Below are the code and all the weights of a small trained network. Each question names an input and a target symbol and asks about switching units off, where a switched-off unit gives its printed mean instead of its output.

import numpy as np


def w(rows, s, z=0):
    codes = np.array(rows[::2]) - 128.0
    scale = np.full(codes.shape[1], s)
    scale[-1] = z or s
    return codes * scale


def norm(h):
    return h / np.sqrt((h * h).mean(-1, keepdims=True) + 1e-5)


def softmax(a):
    e = np.exp(a - a.max(-1, keepdims=True))
    return e / e.sum(-1, keepdims=True)


def log_softmax(a):
    a = a - a.max(-1, keepdims=True)
    return a - np.log(np.exp(a).sum(-1, keepdims=True))


def net(x, mask):
    ids = ['αβγδεζθμξστω'.index(c) for c in x.split()]
    T = len(ids)
    res = E[ids] + P[:T]
    u = 0
    for l in range(2):
        r = norm(res)
        for j in range(3):
            rows = slice(2 * j, 2 * j + 2)
            q, k, v = (r @ M[l][rows].T for M in (Q, K, V))
            z = softmax(np.where(np.tri(T) > 0, q @ k.T / 2**0.5, -1e9)) @ v
            o = O[l][rows]
            res = res + np.where(mask[u + j], z, o[:, -1]) @ o[:, :-1]
        u += 3
    return log_softmax(norm(res)[-1] @ U[:, :-1].T + U[:, -1])


Q, K, V, O = {}, {}, {}, {}
E = w([
[85,91,97],'α',
[141,121,3],'β',
[108,159,28],'γ',
[135,136,113],'δ',
[76,169,115],'ε',
[113,116,99],'ζ',
[130,94,116],'θ',
[107,148,109],'μ',
[130,106,114],'ξ',
[108,129,106],'σ',
[21,108,101],'τ',
[143,133,55],'ω',
],0.026)
P = w([
[136,177,140],'0',
[115,113,6],'1',
[118,124,164],'2',
[111,113,59],'3',
[125,127,164],'4',
[110,116,62],'5',
[127,127,164],'6',
[114,117,56],'7',
[130,127,164],'8',
[118,119,64],'9',
[133,126,164],'10',
[117,119,63],'11',
],0.016)
Q[0] = w([
[135,172,151],'0.h1',
[127,98,243],'0.h1',
[121,175,251],'0.h2',
[117,161,130],'0.h2',
[137,81,209],'0.h3',
[161,145,126],'0.h3',
],0.034)
K[0] = w([
[131,154,155],'0.h1',
[95,12,188],'0.h1',
[3,169,199],'0.h2',
[112,101,153],'0.h2',
[147,83,216],'0.h3',
[185,157,109],'0.h3',
],0.031)
V[0] = w([
[21,23,135],'0.h1',
[68,235,182],'0.h1',
[249,37,81],'0.h2',
[185,182,81],'0.h2',
[254,190,141],'0.h3',
[178,254,184],'0.h3',
],0.018)
O[0] = w([
[27,52,103,2],'0.h1',
[87,184,77,178],'0.h1',
[91,75,6,174],'0.h2',
[90,67,133,230],'0.h2',
[39,134,156,91],'0.h3',
[81,125,232,61],'0.h3',
],0.017,0.0094)
Q[1] = w([
[153,211,136],'1.h1',
[76,190,28],'1.h1',
[177,93,189],'1.h2',
[27,124,153],'1.h2',
[2,192,158],'1.h3',
[164,46,102],'1.h3',
],0.023)
K[1] = w([
[44,192,185],'1.h1',
[54,255,86],'1.h1',
[204,166,194],'1.h2',
[29,77,199],'1.h2',
[213,20,201],'1.h3',
[165,186,25],'1.h3',
],0.017)
V[1] = w([
[120,185,18],'1.h1',
[94,149,195],'1.h1',
[154,67,54],'1.h2',
[119,36,203],'1.h2',
[166,7,117],'1.h3',
[156,167,50],'1.h3',
],0.021)
O[1] = w([
[77,223,149,115],'1.h1',
[81,76,188,168],'1.h1',
[57,104,237,200],'1.h2',
[211,11,124,4],'1.h2',
[150,253,190,88],'1.h3',
[187,49,192,253],'1.h3',
],0.014,0.012)
U = w([
[172,205,191,85],'α',
[248,162,47,7],'β',
[110,132,117,118],'γ',
[77,36,145,110],'δ',
[112,119,73,127],'ε',
[106,147,87,68],'ζ',
[143,159,134,108],'θ',
[93,188,105,112],'μ',
[58,102,254,254],'ξ',
[119,195,167,162],'σ',
[238,86,214,202],'τ',
[109,5,138,98],'ω',
],0.016,0.0034)

Each question gives the input, a string of symbols that net reads in full, and the target symbol t.
The units are the heads (2 rows each of Q, K, V and O). Each row of codes is followed by its name. A weight is (code - 128) times the scale printed after its matrix; where a second scale follows, it is the last column's (O and U).
mask holds one flag per head, layer by layer. A switched-off head (its flag False) gives its mean, the last column of its rows in O, instead of its output. The means were averaged over made-up inputs and are rounded, as every weight is.
A unit's drop is (log p(t) with every unit on - log p(t) with that unit switched off) / (log p(t) with every unit on - log p(t) with every unit switched off).
The circuit of an input: a set's keep is (log p(t) with only the set's units on - log p(t) with every unit switched off) / (log p(t) with every unit on - log p(t) with every unit switched off). Starting from all 6 units, units are removed one at a time, each time the one whose removal leaves the highest keep (on an exact tie, the one counted first), for as long as the keep stays at least 0.8.
units of the circuit, in order: the units of the circuit, biggest drop first
most important unit: the unit with the biggest drop
which heads matter: for each layer, one digit per head in row order, 1 if its drop is at least 0.15 and else 0, layers parted by /
drop when u is switched off: that unit's drop, to one decimal
input δ δ μ θ δ ξ δ θ, target β: units of the circuit, in order : [0.h3]
input δ μ σ σ α δ σ τ, target β: which heads matter : 101 / 000
input ξ ξ σ ξ δ σ σ ω, target τ: units of the circuit, in order : [0.h1; 1.h1; 0.h2]
input γ σ ξ ω δ α ξ, target ω: units of the circuit, in order : [0.h1; 0.h3]
input σ σ ξ δ μ, target α: which heads matter : 110 / 000
input δ ξ δ δ, target β: units of the circuit, in order : [0.h1; 1.h3]
input θ σ σ δ ω θ ω ε ξ τ θ, target δ: which heads matter : 110 / 010
input ξ σ δ θ τ ζ, target τ: which heads matter : 111 / 100
input ω ζ δ μ θ δ, target δ: which heads matter : 100 / 011
input τ σ δ α σ δ, target ω: which heads matter : 110 / 011
input δ ω ξ σ ε ζ δ ζ δ σ δ, target ξ: units of the circuit, in order : [0.h1; 0.h2]
input γ μ δ δ τ ξ, target ξ: units of the circuit, in order : [1.h2; 1.h1; 0.h3; 1.h3]
input σ ε ξ θ δ δ θ θ ξ ζ, target μ: which heads matter : 000 / 110
input δ δ θ ζ δ δ σ ξ σ θ δ ζ, target β: units of the circuit, in order : [0.h3]
input ξ δ δ δ ξ δ δ γ ξ ξ, target τ: which heads matter : 110 / 000
input ξ δ α δ δ δ ω δ δ α, target τ: units of the circuit, in order : [0.h1; 0.h3; 1.h1]
input τ ω δ δ σ δ, target ω: which heads matter : 111 / 011
input σ δ ω ξ ξ θ, target μ: which heads matter : 010 / 100
input δ σ δ σ ξ ζ α α, target β: which heads matter : 001 / 000
input σ δ δ δ ξ ω, target μ: most important unit : 1.h2
input β σ ω μ, target α: which heads matter : 100 / 111
input ξ γ τ θ, target τ: which heads matter : 101 / 000
input σ δ ξ δ δ τ σ δ δ σ θ, target δ: which heads matter : 101 / 010
input δ α ε δ δ δ δ μ, target β: drop when 0.h3 is switched off : 0.6
input δ δ ξ τ, target β: drop when 1.h2 is switched off : 0.0
input δ δ δ δ δ ξ θ ξ ξ θ δ α, target β: drop when 0.h1 is switched off : 0.4
input γ δ δ δ ξ σ ξ δ θ θ, target ξ: drop when 1.h2 is switched off : 1.8
input δ δ δ δ θ σ ζ δ ξ γ μ σ, target β: most important unit : 0.h1
